Each row has a name. Each question is about the rows just above it. Places in a row count from 0.

[-1 -1  2 -2  1 -1 21 72 62 34  3  1  1  1  0 -1] = G
[-1  0 -1 -1 -1 -1 -3  1  3 13 46  9  0 -2 -2  0] = E
[-1  0 -1 -1 -1 -1 -3  1  3 13 50 88 39  8  1  0] = H
key -> tag
[1] -> q_779
[-2] -> q_564
[3] -> q_408
[-1] -> q_941
The tag of G, keyed by place 3: => q_564
Whose row is [-1  0 -1 -1 -1 -1 -3  1  3 13 46  9  0 -2 -2  0]? => E
Is [62 34  3  1  1] printed in one of the named rows, side by side and in this order? => yes
The row with [-1 -1  2 -2  1 -1 21 72 62 34  3  1  1  1  0 -1] is => G
Does one of the named rows hold [-1 -1 -1] side by side, in this order? => yes
Which row holds [-1  0 -1 -1 -1 -1 -3  1  3 13 50 88 39  8  1  0]? => H

[30 46 37 30 36  2  7 49  4  3 -6]  J
[ 37  38  44  27  36 -91 -18  31 -50  30   2]  S
[ 37  35  25  27  18 -37  40  48  36   0 -44]  Q
[ 30  51  41  39 -21  31  19  37 -29 -10 -17]  B
Is [40 48] printed in one of the named rows, side by side and in this order? => yes
Among the named rows, does one hold [-92 -18  31] next to each other, in this order? => no
Table of tags by key:
[41] -> q_262
[-19] -> q_576
[-50] -> q_882
[40] -> q_982
[-18] -> q_613
[7] -> q_957
[-49] -> q_292
[27] -> q_35
The tag of S, keyed by place 6: => q_613

[ -7   1  -7  -9  -1   1  35  19   1   0   7  -4   2   4 -26  29   4  -4
   2  47  -5  -3   1  21]  A
[-25  -8  28   0  12  -1 -41  30  47   0   4  13 -10 -10 -25   7  -2   8
   2  22   2  -3  -8  -7]  R
[-16  -6   1  -6   8   2  -2   0 -38  -4  -5 -11 -10 -47 -30 -49  -4  -7
   1  16  -2  -5   6   8]  C
[ -6   4  -2   2   1   1  -6  -4 -29   0  -2   3   7  17  13 -12   2  -7
  -1 -15  -5  -4   4  -1]  T
[-32  -4  20   3  12   2 -42  -8  15   1   0   5   2 -78  24 -36   3  -6
  -5  49  11  -1 -12 -13]  D
[-28   4  -6   6   5   0 -33   2  37   3  -4   0   7   2   7  23   1   8
  -3 -37 -10  10  -3  21]  K
[ 33  -1  -5   4   3   3 -37  19  25  -1   1   9   9  38  -1  -7   4   1
  -2  31  -3   3  -1 -29]  F
[ -7   4   9   2  -3  -1   5 -13 -24   1 -13  -9  12  75  -1  85  -7  -3
  -1 -25 -14   0   2  39]  Y
[ 17  -2 -16  13 -13  11 -32 -25   8  -2  -8   5  -7   5  15   7  -1   5
   0 -17 -28  -1   7 -22]  X
[  6  14  -4  -8  -1  -4  68 -24  -8   9  16  -9  16  96  13  65   4  -1
  -5 -16  -4   7   2  24]  M
Does one of the named rows hold [-10 -25   7] side by side, in this order? => yes
Among the named rows, does one hold [ 0 -2  2  8] next to each other, in this order? => no
Does one of the named rows hold [ 5 -8 -2  8] side by side, in this order? => no
key -> tag
[-2] -> q_469
[-1] -> q_160
[7] -> q_722
Join F by its entry at place 22: => q_160
Among the named rows, does one hold [19 25 -1  1] next to each other, in this order? => yes
Whose row is [ -7   1  -7  -9  -1   1  35  19   1   0   7  -4   2   4 -26  29   4  -4
   2  47  -5  -3   1  21]? => A

[-27  14 -29  21  20 -13  -7   7 -18 -33 -21   8   6  -7  21 -33 -43  12
   7 -40 -33  17 -10 -38  19   7   4 -11  14  67 -20   6]  W
[ 46 -10  15  45 -18  16 -44 -42 -41 -59 -39 -37  -8  -8  17 -40  22 -19
  -8  37  78 -11   0 -33 -84 -81 -17  -3  47 -20  96   5]  P
[ 31 -18 -15  16  26 -23 -36   5 -23 -10 -27  -3   0 -20 -18  24 -21   3
 -13 -34 -10  21 -61  12   6  48 -33  26  10  63 -36  26]  V
key -> tag
[-13] -> q_135
[-18] -> q_462
[20] -> q_157
[26] -> q_492
[-21] -> q_350
Look up the entry of W at place 4 in the table: => q_157
Among the named rows, does one hold [-27 -10 -23] next to each other, in this order? => no
Does one of the named rows hold [-33   0 -11  78  37] side by side, in this order? => no
Whose row is [ 31 -18 -15  16  26 -23 -36   5 -23 -10 -27  -3   0 -20 -18  24 -21   3
 -13 -34 -10  21 -61  12   6  48 -33  26  10  63 -36  26]? => V
The row with [ 46 -10  15  45 -18  16 -44 -42 -41 -59 -39 -37  -8  -8  17 -40  22 -19
  -8  37  78 -11   0 -33 -84 -81 -17  -3  47 -20  96   5] is => P
Does one of the named rows hold [ 12 -61] side by side, in this order? => no

[ 35  34 -69  10 -88 -46   9 -17  20 -17   7  27 -77 -12 -56  72  62  13
 -20  39 -51  -8  42  50 -55 -45  36  38  68 -48  -9 -37  76  10 -94  -3
 -12  -3  14   1  39   6   2  -6  18 -70  24  29 -27 -21 -12  63 -16  -4]  goz
[-42  71   4  64 -70 -27 -14 -15  -8 -21  13 -48 -20 -63 -23 -16  18  45
 -66  26 -31 -12   1  27 -61 -41   3 -16  64 -37  41  -8  23  24 -37  -8
  33   4  58 -16  94  18 -12 -31 -23 -34 -22  15  49 -49  30  35 -14  59]  Bibug
[ 21  22  -8  48 -50  -7 -49 -30   9 -28   4  31 -51 -18 -47   3  30 -30
 -30 -11 -15   5  39  13 -16 -32  14 -10  41 -70   3 -12  77  22 -65  -1
   8   7  50 -28  -4 -27 -17 -55 -40 -48 -14   1  51 -60   1  42  22  -8]  viru
[ 35  34 -69  10 -88 -46   9 -17  62 -17   7  27 -77 -12 -56  72  62  13
 -20  39 -51  -8  42  50 -55 -45  36  -2  68 -48  -9 -22  76  10 -94  -3
 -12 -16  14   1  39   6   8 -35  18 -70  24  29 -27 -21 -12  63 -16  -4]  letap
[ 15  21 -21  29 -25 -34 -15 -40   8   9 -31  45 -73   4 -69  11  38 -21
 -63  15  -1 -18  42  42 -47 -15 -13   9  56 -76 -28   9  68  -1 -59 -12
  -2 -10  56   4 -27 -21  15 -44 -39 -34  -8  20  33 -61  13  19  31   9]  kabe
[ 38  12 -21  49 -22 -28 -12 -38 -23  11  -9  16 -48 -14 -44 -12  33 -15
 -63 -12  36   6  37  19  13 -31   0  43  28 -65 -14 -17  61  34 -40  28
   9   4  58 -32  -9 -51  10 -41 -61 -31   5  -1  52 -53   1   1  25  10]  kugun
Does one of the named rows hold [ 11 -69   4 -73] side by side, in this order? => no
Table of tags by key:
[-57] -> q_493
[-8] -> q_548
[-7] -> q_851
[-56] -> q_362
[-69] -> q_696
The tag of letap, keyed by place 14: => q_362

[  5  16 -52 -80 -14]  subup
[-10  -3 -33 -68  42]  dami
[ -3   6 -75 -57  15]  bovev
[ -4   8 -47 -78  -6]  pugam
[ -2   0 -51 -62  34]  sobo
[ 13  10 -51 -96 -24]  fudi
[ -3   6 -44 -57  12]  tar
[ -3   8 -48 -51  10]  Des
[ 13  26 -51 -96 -24]  zoni
[ -5   8 -46 -54  32]  Sopaf
[ -3   6 -75 -57  12]  kan
Does one of the named rows hold [-54  32] side by side, in this order? => yes
Table of tags by key:
[32] -> q_856
[-6] -> q_612
[-46] -> q_846
[-5] -> q_277
Look up the entry of Sopaf at place 4 in the table: => q_856
Does one of the named rows hold [ 13  25 -51 -96 -24] side by side, in this order? => no

[ 36 -32  28 -11  17] = L
[  2 -70  -6  48  14] = N
[ 36  35  28 -11  17] = Z
Does one of the named rows hold [ 17 -11  28] side by side, in this order? => no
Is [  2 -70  -6  48  14] printed in one of the named rows, side by side and in this order? => yes
Is [ 28 -32  36] printed in one of the named rows, side by side and in this order? => no

[-33 -18  12  -6 -17 -13 -74  48 -10 -10 -23] = Nal
[ -6  38 -34 -34  13  15  29 -41  -8  12  26] = Kuzi
[ -6  38 -34 -34  13  15  29 -41  -8  12  11] = sosam
tags:
[-42] -> q_756
[-40] -> q_740
[-34] -> q_775
[47] -> q_681
[48] -> q_179
[-41] -> q_130
Look up the entry of sosam at place 7 in the table: => q_130
Is [ 48 -10 -10 -23] printed in one of the named rows, side by side and in this order? => yes
Among the named rows, does one hold [13 15] next to each other, in this order? => yes
Among the named rows, does one hold [-8 12 25] next to each other, in this order? => no
Is [-18  12  -6] printed in one of the named rows, side by side and in this order? => yes
Does one of the named rows hold [-34 -34  13  15  29] side by side, in this order? => yes

[ 11 -52 -64  26 -21 -49] -> mesu
[ 24 -25  29  87  18 -55] -> kud
[-40 -20 -40  51  65  10] -> vuv
[-41   7  62 -86  24  74] -> Vifo
key -> tag
[-64] -> q_463
[-41] -> q_188
[62] -> q_537
[61] -> q_848
[-40] -> q_611
[-65] -> q_163
[29] -> q_747
Look up the entry of vuv at place 2 in the table: => q_611
Which row holds [ 11 -52 -64  26 -21 -49]? => mesu
Whose row is [ 24 -25  29  87  18 -55]? => kud
Does one of the named rows hold [  7  62 -87] side by side, in this order? => no

[  1 -12  12  -9  -7   1  -6  -6  -2  -5  17   1   0  -1  16  -5   9   9
   8   4   1  13  -1   0   0   3  -4  10   8  11  -1  19 -14  24   0  -1
   7  -8 -30  -6   1  19  -4 -16  14  -1  -5  16   0   4  -5  -7   1  -9
  -3 -11  -5  15  10  -4 -14   0  -4  -4] -> Kero
[-11   7 -16  -1   4  -3   3  -6   3   5 -10   1  -2   3  11  75 -22  -3
  -2   1  -9   5   2   1   2   5 -15   3 -17  -2  -3   0  11  17   7   0
  -2  -2  17   4  -2  -4   9   2  -5  -1 -13   3   5   3  -4  -5  -2 -18
   0   3  -1 -22  -3  12  -4  -5  -1   7] -> vonob
[  8   9  12 -16  -1  -3  -2   9  10   3  -1  -2  -1  -2 -28 -12   0   0
   5   0  -4  -2  -3  -5  -5  -4  -1  -5  -1  -9  -1 -17   0 -11   3  -4
   2  10 -36 -10   0  12   5   9  15  -1   1  -7  -4  -6  -5   2  -5  -2
  -2  -2   4   1  -2  -8  -7  -7  -6   4] -> gofa
[-11   7 -16  -1   4  -3   3  -6   3   5 -10   1  -2   3  11  75 -22  -3
  -2   1  -9   5   2   1   2   5 -15   3 -17  -2  -3   0  11  17   7  -3
   0   2  15   8   4 -11   2  -5  -6   1 -24 -13   5   3   0   6   2 -18
   2   0   8  -8   1 -25   9  -3  -4   6] -> fof
[ -3  -4   8  -5  -2   0   4  11   1   2   2   3   4   8  -9   0   6   1
  -2  -5  -7   6   3  -2  -7   2  -2  -5   1 -19   2 -19  -7  -3   0  -5
   0  -7 -19   5   2  -3  13  -6   4   2  28   1  12  -9   3   6   1 -12
  -3  -5  -9   7  -8  -4   2  12  -5   4] -> mege
[-27  -9 -10  -6   5  -1   5  -3   7   4   2   2   0   2  30 -21  -7   7
  -4 -20   9  -1   6   1  -2   3  16  17  -2   7 -10  37   6 -20  -8   2
   6  11 -25   1   6   2  -8   0 -18   2   9  -3   5   3   4   2  -4  -5
  -2   0 -10  -3  -7  14   6   6   1  -2] -> naki
[-11  -1  -1   6  -4   0   8  -1  -2   3  -1   0  -4   1 -12  20   1   1
  -5   1 -13  10  -5   2   0   7  -8   6   0  -6  -5  -2   1  -2   6 -10
   2   8 -42   6   2  10  -7   6  -8   1   3  13 -13  -2   7   2  -1 -17
  -2   7 -11 -16  -5 -18   1  -2 -16   1] -> Pofu
[-27 -13 -10  -6   5  -1   5  -3   7   4   2   2   0   2  30 -21  -7   7
  -4  13   9  -1   6   1  -2   3  16  17  -2   7 -10  37   6 -20  -8   2
   6  11 -25   1   6   2  -8   0 -18   2   9  -3   5   3   4   0  -4  -5
  -2   0  -7  -3  -7  14   6   6   1  -2] -> vuba
[  3   7 -13 -12   1  -7  -8   0   9  10  10  -2   0   0  17   4  -5   8
   8   4   0   5   4  -4   5   0  13   2  -7  -7  -2   5  -2 -25   0   3
  -3   8 -29   5   2 -10  -6  13  -5  -3   3   4   2  -2 -10  -6  -2   0
  -2  -3  -1 -14  -4  19  11   7  -3  -1] -> Zof
[-13 -13  13 -11 -10  -6  -3   8  -5  -9   3  -5   1  -3  25   4   1  -1
  -6  13 -12   4  -1   0 -11   5 -19 -16 -16 -40   6  -4  15 -12  -4  -2
  -2  10  40  11  -3 -10   1   8  11  -3   4  -5  13   2  -1   0   4   2
   5  11   8  16  -2 -14   0   3   1   2] -> riza
[ -4   9   2  -8   9  -3   3  10   3   1 -24   4   1  -1 -24  23   1   2
   4  -5   0   1  -4  -5  12  -1   9 -11   3  -3  -1  39   7  -6  -4  -1
  -7   5  15  -1  -5   4  -1  11  -6  -3 -23  -7   5   6   3   0  -7 -17
  -1   1  -3   6  -8 -19   2  -6   3  -4] -> Tanid
Does one of the named rows hold [  3   0   6   2 -17] side by side, in this order? => no
tags:
[-1] -> q_963
[-9] -> q_915
[1] -> q_217
[2] -> q_961
[-2] -> q_388
Look up the entry of fof at place 52 in the table: => q_961
Among the named rows, does one hold [ 2 -4 -5] next to each other, in this order? => yes
Whose row is [-11  -1  -1   6  -4   0   8  -1  -2   3  -1   0  -4   1 -12  20   1   1
  -5   1 -13  10  -5   2   0   7  -8   6   0  -6  -5  -2   1  -2   6 -10
   2   8 -42   6   2  10  -7   6  -8   1   3  13 -13  -2   7   2  -1 -17
  -2   7 -11 -16  -5 -18   1  -2 -16   1]? => Pofu

[-32  11 -37  15  -9   7 -30  38  13  41  30  32  73  68  12  46 -14  26
  10 -29 -41   0 -14  73  -7 -29  45 -45 -18  28 -41 -43  67  -3 -38 -25
  -4  -9 -67  -2   8  51  84 -17  51  39  91  28 -55  -6  23 -21   7]  diral
[-39  14 -52  20 -24  26 -12  49   5  60  44  30  57  72   9  19   4  -2
 -10 -33 -43  20   8  83  -9 -10  79 -15 -26  21 -56 -41  45  31 -56 -50
 -25 -15 -45  14  25  68  79 -47  43  41  58 -13 -27 -25  27 -19  34]  Kek
[ 15 -16  37  22 -28  25 -59 -65  19  18 -14  85  25  10  14  31 -22  10
 -66  31 -83  12 -39  44 -87  20  89  17   7 -80 -22 -12   4 -17  70 -37
  -8  34 -45   0  19  20 -33 -15  33  -2  19 -93 -97 -10 -36  14  10]  degir
[-40  16 -49  24 -25  35 -11  53   6  60  43  38  51  72   3  17  18  -7
 -11 -30 -32  27  14  86  -3 -10  82  -7 -29  21 -48 -42  35  27 -59 -43
 -18 -19 -49  -2  32  69  83 -42  46  36  59 -17 -25 -15  28 -20  40]  dok
[-33   3 -35  18 -17   6 -39  49   5  35  36  32  74  57  13  38 -17  24
  12 -25 -37  -3 -12  75  -3 -29  45 -45  -5  26 -38 -42  61  -1 -52 -20
  -1  -4 -65 -11  11  56  76 -26  50  40  89  22 -58   1  19 -21   7]  Raba
[-46 -20 -27  13 -12  24 -34  48   9  47  47  33  43  63  19  61  -5  10
 -16 -26 -44  23 -12  52  -2   2  92   0 -22  30 -60 -34  55  19 -61 -52
  -7 -22 -67  14  25  75  78 -29  32  -6  90 -17 -40 -26  34  -6  44]  lifi
[-36  14 -52  16 -16  33 -17  55   8  61  44  32  59  83   8  17  13  -8
 -14 -33 -26  27   9  90  -8 -11  74 -19 -25  18 -48 -46  40  32 -52 -52
 -21 -20 -42   9  28  55  90 -38  36  39  58  -6 -34 -28  18 -11  45]  kesa
[  5 -19  32  35 -18  18 -59 -60  30  15 -22  87  21  13  22  38 -22  12
 -66  31 -78  20 -31  39 -83   8  89  18  18 -75 -33  -7  14 -17  81 -44
  -7  43 -45   1  22  19 -40 -10  27  -8  14 -89 -95  -2 -34   9  17]  vop
[  9  -8  42  19 -32   6 -17 -60  36  11 -22  85  44  10  11  69   3  -8
 -49  39 -83  -3 -39  39 -76  13  86   0  10 -43 -13   2   4   6  48 -52
 -25  50 -41 -11   8  19 -29 -18  22   3  29 -93 -97 -21 -39  25   8]  Lol
[-46  12 -48  13 -32  29  -8  58   3  56  45  34  59  79   7  23  18  -7
 -10 -24 -29  19   8  90  -8  -8  77 -17 -18  24 -60 -41  50  35 -61 -47
 -19 -13 -36   7  18  56  88 -47  37  34  57  -6 -27 -28  26 -18  42]  tused
[-35  15 -46  26 -22  29  -6  48   3  55  45  30  48  75   3  24  12  -8
 -19 -26 -36  22   9  91 -10 -13  72 -10 -29  24 -53 -46  49  29 -55 -51
 -25 -22 -42   7  33  61  89 -44  42  33  60 -15 -27 -20  21 -21  42]  buvom
[ 15 -20  37  35 -25  23 -59 -65  25  11 -15  80  21  10  23  38 -13  12
 -66  26 -80  16 -33  40 -87  15  96   9   9 -80 -30 -12  12 -17  77 -38
 -21  45 -50  -3   9  25 -40  -8  22  -8  14 -92 -94  -4 -39  17  10]  moli
key -> tag
[8] -> q_855
[16] -> q_804
[17] -> q_153
[-33] -> q_976
[-34] -> q_995
The tag of moli, keyed by place 22: => q_976
Does one of the named rows hold [ 77 -38 -20  45 -50] side by side, in this order? => no
Is [ -7  82 -10] printed in one of the named rows, side by side and in this order? => no
Whose row is [-46  12 -48  13 -32  29  -8  58   3  56  45  34  59  79   7  23  18  -7
 -10 -24 -29  19   8  90  -8  -8  77 -17 -18  24 -60 -41  50  35 -61 -47
 -19 -13 -36   7  18  56  88 -47  37  34  57  -6 -27 -28  26 -18  42]? => tused
Whose row is [-40  16 -49  24 -25  35 -11  53   6  60  43  38  51  72   3  17  18  -7
 -11 -30 -32  27  14  86  -3 -10  82  -7 -29  21 -48 -42  35  27 -59 -43
 -18 -19 -49  -2  32  69  83 -42  46  36  59 -17 -25 -15  28 -20  40]? => dok
Which row holds [-39  14 -52  20 -24  26 -12  49   5  60  44  30  57  72   9  19   4  -2
 -10 -33 -43  20   8  83  -9 -10  79 -15 -26  21 -56 -41  45  31 -56 -50
 -25 -15 -45  14  25  68  79 -47  43  41  58 -13 -27 -25  27 -19  34]? => Kek

[ 41 -10 -30 -50  27  23  36 -19 -13 -52 -32 -14] -> puru
[ 24 -20 -53 -36  58  -2  28  -7  32 -65 -47 -52] -> Dus
[ 44 -33  -9 -60 -51  28 -13  10 -51  34  70  61] -> nefi
[-17  36  34 -65  21  54  22   6  32  28  77  21] -> burop
[-65 -42 -69  35 -38  33  -1 -26   1 -12  27 -31] -> dig
[  6  25 -24  33  89  12  67 -10 -23 -10 -50 -30] -> neru
[  3 -14  14  39  41  31   9  39  29   2  14  37] -> Dusu
[ 41 -10 -30 -50  27  23  91 -19 -13 -52 -32 -14] -> Fes
[-65 -42 -69  35 -38  33  -1  26  50  -9  37  88] -> fiv
Among the named rows, does one hold [49 -9 37] next to each other, in this order? => no
Among the named rows, does one hold [ 89  12  67 -10] next to each other, in this order? => yes

[ 32  73  36 -14 -14 -61  61 -26  24  25 -24  41  64  54] -> Ked
[-29 -29 -37 -42  -7 -66  68 -25  -4 -43  21  -6   9 -42] -> Zib
[ 41 -26 -13  23 -30  54  -3 -62   4 -42 -54  58 -28 -19] -> Puse
[ -2 -16 -43 -34 -38  53 -10 -66 -23   4  64 -24  55   1] -> nutaf
[ 64  10 -71  15  35 -24 -65  62 -48  25 -73 -16  48  -6] -> zenaf
Is [-29 -29 -37 -42] printed in one of the named rows, side by side and in this order? => yes
Among the named rows, does one hold [-42   9] next to each other, in this order? => no

[ 41  18 -83  56 -50 -26]  Logi
[ 41  18 -83   7 -64 -10]  gupeb
[-28  17  98  25  34  20]  gug
Among the named rows, does one hold [  7 -65 -10] next to each other, in this order? => no
Does one of the named rows hold [ 18 -83   6] side by side, in this order? => no
Is [ 18 -83  56] printed in one of the named rows, side by side and in this order? => yes
tags:
[-50] -> q_234
[-64] -> q_978
[42] -> q_693
[-63] -> q_801
[41] -> q_526
The tag of gupeb, keyed by place 4: => q_978

[ 51  52 -62 -55 -56 -54 -57  58 -58  56  52  37 -58  48 -55 -60  61  51] -> zor
[ 54 -63  63  65 -57 -59  65  22 -57 -59  49 -57 -52 -51 -54  62  13 -66] -> sadal
[ 14  60 -57 -57 -65 -32 -55  56 -17  63  53  51 -54  56 -48 -64  61  68] -> gugu
[-48 -61  56  57  69  61  57 -62  62 -57 -65 -60  63 -38  67  60 -57 -51] -> ras
tags:
[56] -> q_321
[23] -> q_85
[22] -> q_413
[-31] -> q_980
[-32] -> q_823
[55] -> q_723
[57] -> q_888
Join gugu by its entry at place 7: => q_321
Whose row is [ 51  52 -62 -55 -56 -54 -57  58 -58  56  52  37 -58  48 -55 -60  61  51]? => zor
Whose row is [ 54 -63  63  65 -57 -59  65  22 -57 -59  49 -57 -52 -51 -54  62  13 -66]? => sadal
Whose row is [-48 -61  56  57  69  61  57 -62  62 -57 -65 -60  63 -38  67  60 -57 -51]? => ras

